(in the rows, 128 means zero)
Each row of numbers belongs to one of the things below and depends on some of the facts about them. Some rows are named. Which thing is each other row?

Some rows with their names:
lubrol: [122 125 134 132 141 129 120 136 119 126 133 153 137 137 139 130 129 134
 127 109 111 129 113 128 135 122 127 116 120 159 130]
stistok: [122 124 137 125 134 115 123 133 122 136 125 144 131 131 139 137 126 134
 123 129 147 128 120 128 142 128 124 123 127 195 119]
zuvo: [125 130 127 116 125 123 129 125 120 123 123 107 124 120 125 140 128 125
 126 149 126 126 123 128 121 124 128 133 133  57 138]
dediflel: [134 126 130 117 134 128 131 119 125 105 130 132 119 127 129 127 125 121
 122 141 127 132 131 128 126 133 124 129 133  89 125]
greplosu: [125 126 144 145 128 162 149 115 134 126 134 153 121 148 135 105 123 135
 142 129 145 107 144 122 110 120 148 124 133 191 119]
stagra: [125 130 141 130 131 132 137 128 124 126 125 133 124 128 127 128 133 130
 128 145 151 118 140 127 127 126 130 133 131 145 119]
susus: [126 141 123 116 100 129 127 146 131 136 125 128 131 136 143 129 129 127
 124 132 149 134 103 133 134 137 137 127 124  93 132]
nisku: [133 120 112 139 122 122 128 136 128 135 120 122 105 129 115 155 131 132
 124 130 120 132 112 145 130 128 119 134 127  70 124]
gaser: [129 115 134 126 123 117 126 125 114 134 131 139 132 122 142 128 127 135
 123 116 139 133 121 125 141 130 129 125 110 144 131]
skaga: [128 128 131 131 123 140 134 124 127 117 128 129 119 137 127 122 120 126
 130 133 129 126 127 130 117 124 135 126 131  83 126]
fostum: [135 123 136 118 150 124 136 124 122 111 133 135 123 123 129 132 138 125
 120 148 146 126 136 126 137 137 115 132 137 189 119]
flabrul: [125 128 114 111 134 112 130 130 127 130 129 115 125 124 130 144 125 127
 135 133 123 128 124 122 123 129 133 130 135 103 144]
flugruvil: [123 122 140 125 139 123 123 129 125 137 128 152 129 133 140 134 126 136
 128 122 141 125 122 124 140 128 132 120 125 195 119]
skovegar: [125 126 114 116 128 112 123 127 137 134 126 125 129 127 128 140 126 130
 138 118 122 127 132 120 125 127 135 127 132 115 141]
stoflok: [122 126 134 130 121 136 117 117 129 145 123 146 134 130 126 118 102 130
 129 110  98 126 124 126 128 117 134 122 131 152 132]
dribikla: [125 132 136 123 122 124 113 116 123 134 119 129 135 118 125 129 112 123
 119 135 107 130 127 127 132 122 126 128 128 101 132]
bolu: [134 119 114 140 120 122 128 134 127 138 121 127 103 131 116 153 129 132
 124 131 120 132 113 145 129 125 117 133 127  81 124]
tiskas: [141 134 123 116 126 122 122 122 139 124 126 148 129 114 122 128 133 119
 120 131 111 132 140 128 134 138 125 135 131 103 128]
femas: [127 128 123 127 126 116 122 130 130 124 125 122 123 128 125 133 126 127
 128 130 124 132 127 127 125 127 128 127 127  85 128]
fiplar: [128 125 117 121 130 124 127 137 122 120 128  97 121 125 125 131 120 122
 123 135 132 141 114 136 131 134 113 127 135 141 125]
fege: [127 136 133 120 123 122 126 121 122 121 122 115 126 119 124 133 127 122
 122 149 126 127 129 129 122 123 128 133 129  49 135]

Facts:
bame: muvem 565; geplok greplosu
bimo: muvem 62; geplok skofuzu pluza
bolu: muvem 565; geplok moskom
bradeken: muvem 420; geplok skofuzu
bralaton: muvem 420
brebek: muvem 839; geplok sisivil
bridam: muvem 839; geplok skulu
brinar: muvem 565; geplok drumi drebrim
broflores: muvem 565; geplok sisivil
brugrema: muvem 62
bruskor: muvem 420; geplok druskegru fluzul
brustu: muvem 565
buklil: muvem 420
daflol: muvem 62; geplok toklam
danugon: muvem 565
dediflel: muvem 565; geplok zesi
drebrim: muvem 62
dribikla: muvem 565; geplok grituk stoflok
driflus: muvem 839; geplok grustem
drumi: muvem 565
druskegru: muvem 565; geplok pifuru
fege: muvem 565; geplok voklu groflum
femas: muvem 565; geplok ritru
fiplar: muvem 565; geplok petre peklus
flabrul: muvem 565; geplok futra
fletron: muvem 565; geplok grabre
flisu: muvem 565
flofo: muvem 565; geplok lebogo
floti: muvem 420; geplok stoflok drebrim
flovade: muvem 62; geplok rebos pluza greplosu
flugruvil: muvem 420; geplok pluza
fluklel: muvem 62
flunir: muvem 420; geplok sobipli
fluzul: muvem 62
fostum: muvem 420; geplok nobrin zesi
fozigim: muvem 420; geplok fletron
fufim: muvem 565; geplok sidro
fugan: muvem 565; geplok grabre
futra: muvem 565; geplok rebos
gadu: muvem 565; geplok plabo
gaser: muvem 62; geplok zasko
gazin: muvem 565; geplok grustus ragrave
grabram: muvem 565; geplok greplosu
grabre: muvem 565; geplok greplosu
gragrun: muvem 565; geplok pluza sisivil
gralol: muvem 565; geplok sasasim
greplosu: muvem 420
grigretun: muvem 565; geplok bame
grigri: muvem 565; geplok lubrol
grikave: muvem 420; geplok sasasim
grituk: muvem 839; geplok klikles
groflum: muvem 420; geplok grituk greplosu plefur
grustem: muvem 839; geplok grabre
grustus: muvem 839; geplok flofo
gulo: muvem 565; geplok bame
karus: muvem 565
klekol: muvem 839; geplok stiklis brustu
klikles: muvem 565; geplok greplosu
klomostir: muvem 565; geplok moskom
klusto: muvem 565
kotek: muvem 839; geplok stibi nobrin plives
kuros: muvem 565; geplok pluza
lebogo: muvem 420
lesten: muvem 565; geplok bame
levuk: muvem 565; geplok pluza
lokli: muvem 420; geplok skovegar brugrema brebek
lubrol: muvem 839; geplok pluza
luful: muvem 565; geplok skofuzu
moplil: muvem 565; geplok luful greplosu
moskom: muvem 565
mudeflem: muvem 565; geplok sidro
nalik: muvem 420; geplok flofo greplosu sisivil
nisku: muvem 565; geplok klomostir
nobrin: muvem 62
nofle: muvem 839; geplok pluza greplosu sidro
panol: muvem 839
peklus: muvem 62
petre: muvem 565
pifle: muvem 839; geplok flugruvil
pifuru: muvem 839; geplok pluza sisivil
plabo: muvem 565; geplok skaga greplosu
plefudar: muvem 62; geplok stagra
plefur: muvem 62; geplok grustem greplosu bame
plives: muvem 420
pluklugar: muvem 839; geplok karus bame
pluza: muvem 565
ragrave: muvem 565; geplok futra
rebos: muvem 839; geplok greplosu sisivil
redru: muvem 565; geplok sidro
ritru: muvem 420; geplok volamus
rudrer: muvem 420; geplok grustem greplosu
ruzar: muvem 565; geplok greplosu
sasasim: muvem 565; geplok greplosu grabre sisivil
seros: muvem 565; geplok ruzar
sidro: muvem 565; geplok greplosu
siper: muvem 839; geplok luful
sisivil: muvem 565; geplok pluza
skaga: muvem 565
skikloso: muvem 565; geplok lesten
skiskigrur: muvem 565; geplok bruskor
skofuzu: muvem 420
skogran: muvem 565; geplok panol
skovegar: muvem 565; geplok stemudal sisivil
skulu: muvem 565
sobipli: muvem 420
stagra: muvem 420; geplok greplosu
stemudal: muvem 839; geplok futra
stibi: muvem 565; geplok flovade bame gragrun
stiklis: muvem 565; geplok zolak
stilatek: muvem 565; geplok stiklis
stistok: muvem 420; geplok lubrol
stoflok: muvem 565; geplok pluza
stugru: muvem 420; geplok zolak sasasim
susus: muvem 565; geplok bradeken
tarir: muvem 839; geplok greplosu
tiskas: muvem 565; geplok fugan stibi bame
toklam: muvem 565
tridunos: muvem 420; geplok grabre
trudrom: muvem 839; geplok greplosu
tuta: muvem 62; geplok danugon
vagrur: muvem 420; geplok pluza
vakun: muvem 565; geplok bame
voklu: muvem 565; geplok greplosu
volamus: muvem 565; geplok greplosu sisivil
zasko: muvem 62; geplok pluza
zepli: muvem 839; geplok gulo siper
zesi: muvem 420; geplok greplosu
zolak: muvem 565; geplok greplosu
zoske: muvem 839; geplok toklam stoflok grigretun bame sisivil
zuski: muvem 565; geplok ritru
zutros: muvem 565; geplok rebos futra
zuvo: muvem 565; geplok voklu lebogo

Rows to name:
No name comes twice in this set of rows, the named rows included.
[124 134 139 135 128 113 126 133 138 119 124 107 133 122 126 127 143 126
 129 139 158 127 152 124 131 130 126 131 129 145 114]  stugru
[122 136 130 140 133 120 120 147 130 106 130  84 146 125 124 120 148 122
 126 131 133 139 133 129 128 127 115 122 124 126 121]  klekol
[131 107 125 142 126 127 133 129 123 137 133 126 126 131 131 121 124 138
 134 104 138 133 128 129 131 129 126 124 114 168 123]  fluzul
[138 129 126 117 159 124 125 129 122 106 138 148 133 118 129 132 147 121
 117 129 109 134 131 128 136 135 114 130 129 152 131]  kotek
[125 130 133 134 115 132 129 124 138 109 128 111 126 133 129 112 125 125
 134 127 137 132 140 124 116 129 134 123 129  91 119]  zolak
[124 118 124 126 126 116 121 127 134 125 128 140 123 134 134 132 120 132
 132 108 119 133 122 126 130 128 130 119 126 120 123]  druskegru
[121 131 127 131 112 121 123 132 135 109 127  92 132 129 126 111 126 121
 129 126 147 139 132 128 124 131 125 121 130  97 114]  stilatek
[123 125 129 132 145 115 117 136 127 122 131 149 141 129 134 136 138 134
 130 109 110 129 125 122 134 122 130 122 115 139 133]  pifuru
[128 125 120 140 145 144 135 142 124 128 135 111 131 135 124 125 134 130
 130 121 119 130 116 136 127 125 118 123 129 181 129]  panol
[127 131 127 125 122 119 125 124 132 121 126 132 123 129 128 133 126 127
 131 128 120 125 137 122 122 125 137 128 127  70 129]  volamus
[130 140 133 142 134 130 125 135 128 121 129 127 136 122 118 129 149 123
 125 132 111 128 139 130 126 127 122 134 119  99 130]  driflus

The same things again, as new rows of numbers:
Some things and their rows:
grustus: [128 155  94 121 124 130 128 138 152 142 130 130 143 112 133 122  97 135
 135  90 114 130 131 106 109 106 130 144 142 102 115 142 126 139 117 154
 130]
skogran: [109 147 122 124 129 140 132 129 134 142 121 100 140 110 108 123  98 133
 142  84 114 129 129 118 111 108 134 136 145 112 121 148 156 132  99 143
  99]
tuta: [118 150 123 127 119 132 128 147 139 141 125 102 135 110 133 122  97 128
 140 125 116 129 131 112 108 106 127 140 142 105 111 142 133 129 118 154
 116]
siper: [110 158 106 125 125 127 128 133 152 142 123 108 146 109 114 124  97 142
 140  89 113 127 130 124 112 110 127 133 144 106 124 138 137 131 104 142
 123]
tridunos: [109 148 126 134 122 125 125 143 142 143 125 118 138 110 112 123  96 136
 144  89 115 136 158 101 108 119 122 136 161 101 109 152 125 119 109 145
 112]
grabram: [136 161  70 120 137 130 129 141 141 144 127 104 133 112 111 130 112 122
 164 123 113 128 132 104 144  94 136 153 142 131 131 174 125 113 134 156
 144]
fufim: [113 156 114 125 117 133 130 134 141 145 120 103 138 111 110 128  99 126
 137 117 112 127 129 116 112 108 129 142 144 108 126 145 151 118 111 140
 116]
bridam: [117 153  98 127 122 125 127 134 136 141 125 104 135 112 106 126  95 123
 137 145 114 128 126 107 109 118 126 138 145 103 115 135 127 125 113 146
 132]
klekol: [119 151  93 122 130 131 129 132 147 141 123 128 144 113 135 122 100 129
 136  79 113 128 132 110 109 106 128 140 142 105 114 146 124 149 121 159
 125]
kotek: [109 156  91 129 121 128 125 132 144 144 130 112 137 113 111 122  95 126
 136 126 114 127 129 109 109 114 129 136 143 100 114 134 121 130 114 148
 121]
flunir: [120 157 103 136 117 126 126 139 140 142 123 107 135 109 109 129  97 129
 135 171 114 127 148 105 109 124 131 138 151 102 112 140 141 115 111 145
 115]
flisu: [108 152 111 123 122 144 132 136 135 145 126 104 134 112 128 126  97 131
 146  99 113 128 130 117 110 131 155 141 144 117 111 143 139 155 106 144
 100]
dediflel: [113 152 116 123 122 137 130 134 140 143 121 101 137 111 116 122  95 123
 138 106 114 126 130 110 107 108 131 143 144 109 125 144 143 121 100 144
 106]
klikles: [132 157  70 122 157 134 133 145 141 144 125 106 137 113 110 131 121 123
 172  95 114 127 134 103 146  97 144 147 142 145 134 180 132 112 144 151
 141]
peklus: [109 148 113 130 122 136 127 138 141 143 120 100 135 113 145 128  98 130
 137  86 113 128 129 127 108 128 137 139 139 110 111 149 130 166 132 167
 109]
fostum: [129 150  93 123 138 126 133 132 149 142 128 110 145 112 140 122  97 145
 135  87 113 130 128 112 109 105 136 143 144 106 112 148 121 130 114 148
 101]
flabrul: [127 158 133 123 120 145 132 137 149 146 130 100 140 109 130 126  93 154
 134 128 119 129 132 117 108 118 127 156 141 101 134 139 135 116  98 142
 114]
druskegru: [111 152 121 120 121 137 131 139 148 141 123 102 141 110 120 125  98 136
 137 100 115 129 129 108 110 103 128 142 143 104 124 149 140 122 105 144
 101]
bame: [110 156  67 125 144 142 130 131 139 140 155 102 141 125 105 122 124 136
 150 217 114 129 130 104 153 103 148 145 141 129 140 147 210 113 158 152
  93]
lesten: [107 149  89 126 124 147 129 137 138 141 134 103 149 122 108 123  97 134
 135 210 114 128 128 107 110 114 136 138 145 101 132 141 229 114 111 141
  93]
fluzul: [109 150 115 138 119 135 129 142 137 145 126 102 133 111 123 133  98 131
 139  91 113 128 130 128 113 129 149 132 143 114 107 141 142 165 122 152
 113]

Which thing is each row?
No name comes twice in this set of rows, the named rows included.
[110 151  74 122 124 127 178 145 145 144 127  99 140 125 107 122 104 141
 142 179 138 144 128 113 107  99 125 149 142  92 124 200 129 112 101 144
  98]  sisivil
[109 156 118 136 122 127 139 173 159 142 124 104 137 126 133 128  96 120
 137 216 138 127 132 188 108  97 141 138 147  97 129 142 140 112 109 174
 109]  zasko
[132 155  77 126 120 127 131 160 146 143 124 101 137 118 119 134  99 122
 140 198 128 126 135 132 119  98 141 145 142  99 129 158 133 110 113 176
 144]  flovade
[113 157  78 133 142 130 129 140 137 143 134 112 141 115 104 124 121 130
 139 145 113 128 129  97 125  99 132 134 142 117 115 152 166 116 166 175
 116]  plefur

The same things again, as new rows of numbers:
Known rows:
danugon: [125 124 109 128 124 126 124 137 114 142 115 111 114 146 229 145 110 181
 126  99 120  89 138 132 101 114 129 144 131]
flabrul: [126 131 133 128 103 126 131 126 122 115 101 134 133 120  88 136 142 115
 121 113 121 129 118 137 129 128 135 130 127]
lebogo: [224 115 116 123 136 123 125 108 173 140 106  80 142 137 110 166 126 132
 139 131 130 104 144  81 139 115 126 109 119]
rudrer: [166 133 148 125 133 129 121  99 157 132 135 138 141 118  86 102 148 121
 133 160 139 165 128 102 146 123 134 148 131]
vakun: [115 135 131 130  97 119 127 114 152 130 128 157 120 122 120 111 148 141
 113 136 138 138 123 139 129 125 130 158 129]
lubrol: [101 122 124 123 176 138 124 171 102 115 151  93 135 133  86 145 105  84
 135 126 121 132 133 139 134 153 125  88 130]
nisku: [ 88 138 132 136 109 124 148  89  99 132  90  97 136 141 221  95  96 186
 135  65 116 142 130 135  92 113 110 123 129]
toklam: [ 87 121 117 135 122 123 111 141 146 122 132 114 116 142 170 145 110 154
 117 136 127  95 129 148 121 130 121 138 135]
zesi: [158 123 134 131 141 122 117 102 189 131 146 113 135 132 105 126 130 128
 129 172 145 138 135 106 149 125 122 139 131]
stagra: [162 126 137 128 137 124 122 104 176 132 142 119 136 127 101 123 136 122
 129 171 142 146 133 107 148 125 125 142 130]
pluza: [ 77 105 112 136 140 124 114 167 142  98 131  92 121 151 149 182 101 128
 116 161 127  66 132 168 134 140 109  87 123]
stiklis: [117 128 118 129 102 115 129 112 172 130 126 133 118 131 126 132 142 144
 111 136 140 116 130 135 133 125 123 143 126]
futra: [118 119 120 133 106 120 122 130 159 111 112 110 128 131  94 159 128 116
 114 128 126 102 123 139 138 130 123 118 125]
fugan: [117 130 123 129  98 116 129 110 168 129 127 142 120 126 118 124 144 139
 110 136 139 124 127 137 132 125 126 145 128]
plefudar: [151 131 129 141 113 131 144 100 136 140 142 157 121 110  96 116 130 106
 139 134 129 139 114 104 146 131 121 124 126]
grigri: [ 95 130 142 127 125 135 128 158  82 103 114 144 132 127 126 129 138 115
 126 129 118 126 117 155 122 133 134 118 129]
zutros: [128 133 137 128 100 129 130 123 113 111 103 145 134 113  82 127 148 110
 121 116 123 139 113 138 131 128 138 133 126]
grikave: [157 129 148 127 146 132 125 112 141 124 132 118 143 121  91 115 138 118
 135 158 132 153 124 108 142 125 130 137 134]
brebek: [111 126 124 123 166 137 123 159 108 119 142  94 136 126  74 145 107  81
 135 113 119 139 128 132 137 153 131  94 133]
klomostir: [ 84 133 126 137 116 119 144  89 114 132  94  83 134 147 237 101  84 194
 134  68 116 127 134 139  90 114 102 115 129]
brinar: [ 99 136 134 128 127 138 109 155  81 132 126 147 117 128 195 117 129 152
 126 111 114 120 118 144 106 126 145 174 143]

Name these rows:
No name comes twice in this set of rows, the named rows included.
[116 124 113 129 105 114 126 114 172 132 129 127 118 136 140 136 133 147
 111 133 136 106 133 134 130 124 121 139 124]  skaga
[112 117 116 148 157 142 108 148 110 140 163 112 109 140 211 150  81 132
 141 138 112  88 117 120 129 135 121 134 139]  drebrim
[132 120 151 128 172 142 114 152  99 105 135 106 148 135 109 135 118 100
 144 171 123 136 125 130 141 135 127 106 133]  flugruvil
[129 130 130 143 135 141 131 122  99 138 143 144 120 119 145 118 110 115
 143 123 116 132 110 113 133 132 125 129 134]  daflol
[ 80 125 118 141 118 116 141  91 135 130  99  62 132 158 247 119  75 198
 133  72 119 107 141 141  94 114  93 110 126]  moskom
[160 130 123 138 136 143 139 123  80 156 130 140 117 123 194 120 106 139
 153  92 111 116 120  99 114 119 127 132 130]  tuta
[ 91 124 116 133 134 131 100 157 119 134 136 115 110 145 230 142 108 171
 120 121 120  89 128 145 107 125 134 162 140]  drumi
[147 108 130 115 182 132 147 169  93 123 143 133 140 159 198 142 126 143
 150 186 145 108 165 130 124 117 103  56 110]  skofuzu
[177 130 134 122 158 139 117 124 101 150 122 109 137 135 202 118 120 165
 149 121 119 134 138 100 111 113 138 150 136]  flunir
[124 126 138 142 144 147 143 144  67 117 134 146 129 114 115 127 109  81
 151 133 111 129 108 126 138 138 122  93 127]  gaser
[158 134 146 126 142 133 119 107 138 134 143 131 138 122 125 102 137 135
 136 155 134 158 127 105 136 124 136 156 136]  fostum
[156 125 118 141 133 138 140 120  96 152 132 126 116 129 189 132  99 136
 149 102 113 110 121 103 121 122 120 116 129]  fluklel

